Here is a tiny trained network, its code and every weight. The questions are about switching its units off for an input and a class, where a switched-off unit gives its printed mean instead of its output.

import numpy as np


def w(rows, s, z=0):
    codes = np.array(rows[::2]) - 128.0
    scale = np.full(codes.shape[1], s)
    scale[-1] = z or s
    return codes * scale


def norm(h):
    return h / np.sqrt((h * h).mean(-1, keepdims=True) + 1e-5)


def f(y):
    return np.maximum(y, 0)


def log_softmax(a):
    a = a - a.max(-1, keepdims=True)
    return a - np.log(np.exp(a).sum(-1, keepdims=True))


def net(x, mask):
    res = np.array(x, float).reshape(1, 6) / 4 @ E
    u = 0
    for l in range(3):
        y = f(norm(res) @ A[l][:, :-1].T + A[l][:, -1])
        res = res + np.where(mask[u : u + 6], y, B[l][:, -1]) @ B[l][:, :-1]
        u += 6
    return log_softmax(norm(res)[-1] @ U[:, :-1].T + U[:, -1])


A, B = {}, {}
E = w([
[116,62,131,155,253,99],'x0',
[115,226,176,117,127,120],'x1',
[142,66,70,172,109,40],'x2',
[175,125,74,142,165,154],'x3',
[141,28,83,24,140,93],'x4',
[247,53,146,152,110,153],'x5',
],0.012)
A[0] = w([
[125,112,66,90,166,96,53],'L0N0',
[215,153,90,172,40,124,87],'L0N1',
[168,120,201,108,213,155,31],'L0N2',
[121,99,172,81,132,144,35],'L0N3',
[145,112,91,190,242,100,2],'L0N4',
[201,142,138,176,137,254,148],'L0N5',
],0.027,0.0056)
B[0] = w([
[91,135,74,107,163,127,187],'L0N0',
[229,140,134,153,69,95,237],'L0N1',
[179,188,96,108,53,55,200],'L0N2',
[159,125,138,132,64,169,160],'L0N3',
[145,103,197,140,204,79,229],'L0N4',
[132,109,168,132,192,255,252],'L0N5',
],0.029,0.014)
A[1] = w([
[116,234,130,44,156,184,197],'L1N0',
[14,167,138,150,91,98,78],'L1N1',
[83,67,15,77,106,133,38],'L1N2',
[27,251,197,166,119,139,251],'L1N3',
[41,191,193,245,91,59,3],'L1N4',
[87,150,148,250,56,83,89],'L1N5',
],0.021,0.0025)
B[1] = w([
[140,165,56,221,112,92,255],'L1N0',
[113,129,174,150,133,194,179],'L1N1',
[93,116,30,64,116,121,182],'L1N2',
[22,138,154,230,92,183,233],'L1N3',
[119,104,214,3,84,106,200],'L1N4',
[111,182,175,45,120,108,185],'L1N5',
],0.024,0.011)
A[2] = w([
[90,69,113,156,122,168,25],'L2N0',
[185,135,119,147,64,110,156],'L2N1',
[123,253,137,129,219,218,108],'L2N2',
[110,23,126,78,103,203,45],'L2N3',
[113,56,122,129,245,149,1],'L2N4',
[126,134,113,139,189,139,7],'L2N5',
],0.023,0.0053)
B[2] = w([
[145,147,129,166,112,122,148],'L2N0',
[113,166,119,96,88,87,239],'L2N1',
[50,167,62,158,102,2,252],'L2N2',
[163,215,176,66,133,246,150],'L2N3',
[116,164,163,102,204,75,202],'L2N4',
[106,79,142,169,132,112,153],'L2N5',
],0.022,0.012)
U = w([
[103,78,129,74,94,176,24],'0',
[207,191,113,124,44,42,168],'1',
[46,171,109,214,93,154,193],'2',
[122,82,168,136,244,53,170],'3',
[42,136,227,93,82,135,106],'4',
[107,69,5,67,126,114,111],'5',
[110,60,136,131,135,171,2],'6',
[237,67,178,196,102,232,134],'7',
],0.017,0.0093)

Each question gives the input, the list of numbers given to net, and the class t.
The units are the neurons (one row each of A and B). Each row of codes is followed by its name. A weight is (code - 128) times the scale printed after its matrix; where a second scale follows, it is the last column's (A, B and U).
mask holds one flag per neuron, layer by layer. A switched-off neuron (its flag False) gives its mean, the last column of its row in B, instead of its output. The means were averaged over made-up inputs and are rounded, as every weight is.
A unit's drop is (log p(t) with every unit on - log p(t) with that unit switched off) / (log p(t) with every unit on - log p(t) with every unit switched off).
The circuit of an input: a set's keep is (log p(t) with only the set's units on - log p(t) with every unit switched off) / (log p(t) with every unit on - log p(t) with every unit switched off). Starting from the 12 units with the biggest drops (on a tie, the unit counted first), units are removed one at a time, each time the one whose removal leaves the highest keep (on an exact tie, the one counted first), for as long as the keep stays at least 0.8.
units of the circuit, in order: the units of the circuit, biggest drop first
unit that matters most: the unit with the biggest drop
top k neurons: the k neurons with the biggest drops, biggest first
top k neurons in layer l: the k neurons of layer l with the biggest drops, biggest first
drop when u is switched off: that unit's drop, to one decimal
input [-5,5,3,2,6,-4], class 5: unit that matters most => L1N2
input [0,5,-8,4,-1,4], class 2: units of the circuit, in order => (L0N5 L2N2)
input [-7,-3,1,-4,3,-8], class 2: top 2 neurons => (L0N1 L0N4)
input [4,-7,-4,-2,4,-6], class 5: units of the circuit, in order => (L0N0 L1N2)
input [-1,2,1,4,0,5], class 7: top 2 neurons in layer 0 => (L0N5 L0N1)
input [0,-8,7,0,-4,-2], class 3: top 2 neurons in layer 0 => (L0N4 L0N2)
input [0,1,2,0,-5,-4], class 4: top 2 neurons in layer 0 => (L0N5 L0N0)
input [8,6,-4,4,-3,7], class 3: top 4 neurons => (L0N4 L0N5 L0N1 L0N3)
input [-7,-5,-1,0,0,5], class 7: top 2 neurons => (L0N5 L0N1)
input [-6,-1,2,4,8,1], class 5: top 3 neurons => (L0N0 L0N4 L1N2)
input [-1,-5,0,-3,-2,2], class 7: top 2 neurons => (L0N1 L0N5)
input [3,-5,-2,-6,-2,-6], class 4: top 3 neurons => (L0N5 L1N4 L0N0)
input [-4,-5,6,5,4,-2], class 5: top 2 neurons => (L0N0 L1N2)
input [-2,-4,-3,-5,-2,4], class 7: unit that matters most => L0N5
input [1,4,6,1,-4,7], class 7: top 2 neurons in layer 0 => (L0N1 L0N5)
input [7,3,-6,3,6,-6], class 1: top 2 neurons => (L0N2 L0N5)
input [-5,0,8,7,7,-2], class 5: top 2 neurons => (L0N0 L1N2)
input [6,-6,-5,-7,-6,-8], class 4: top 3 neurons => (L0N5 L1N4 L0N0)
input [7,7,-8,-1,2,-5], class 1: top 3 neurons in layer 0 => (L0N2 L0N5 L0N0)
input [2,-5,-2,0,5,-1], class 5: top 3 neurons => (L0N0 L1N2 L0N5)
input [4,-5,-1,-1,6,-8], class 5: units of the circuit, in order => (L0N0)
input [2,8,8,3,0,-8], class 4: units of the circuit, in order => (L0N5 L1N4 L0N1)
input [-3,-3,4,7,-8,0], class 7: top 2 neurons in layer 0 => (L0N1 L0N5)
input [4,1,1,7,7,4], class 3: drop when L0N4 is switched off => 1.2
input [8,-4,1,8,-8,-4], class 3: drop when L0N4 is switched off => 0.3
input [7,5,2,-1,5,-4], class 3: drop when L0N4 is switched off => 1.5
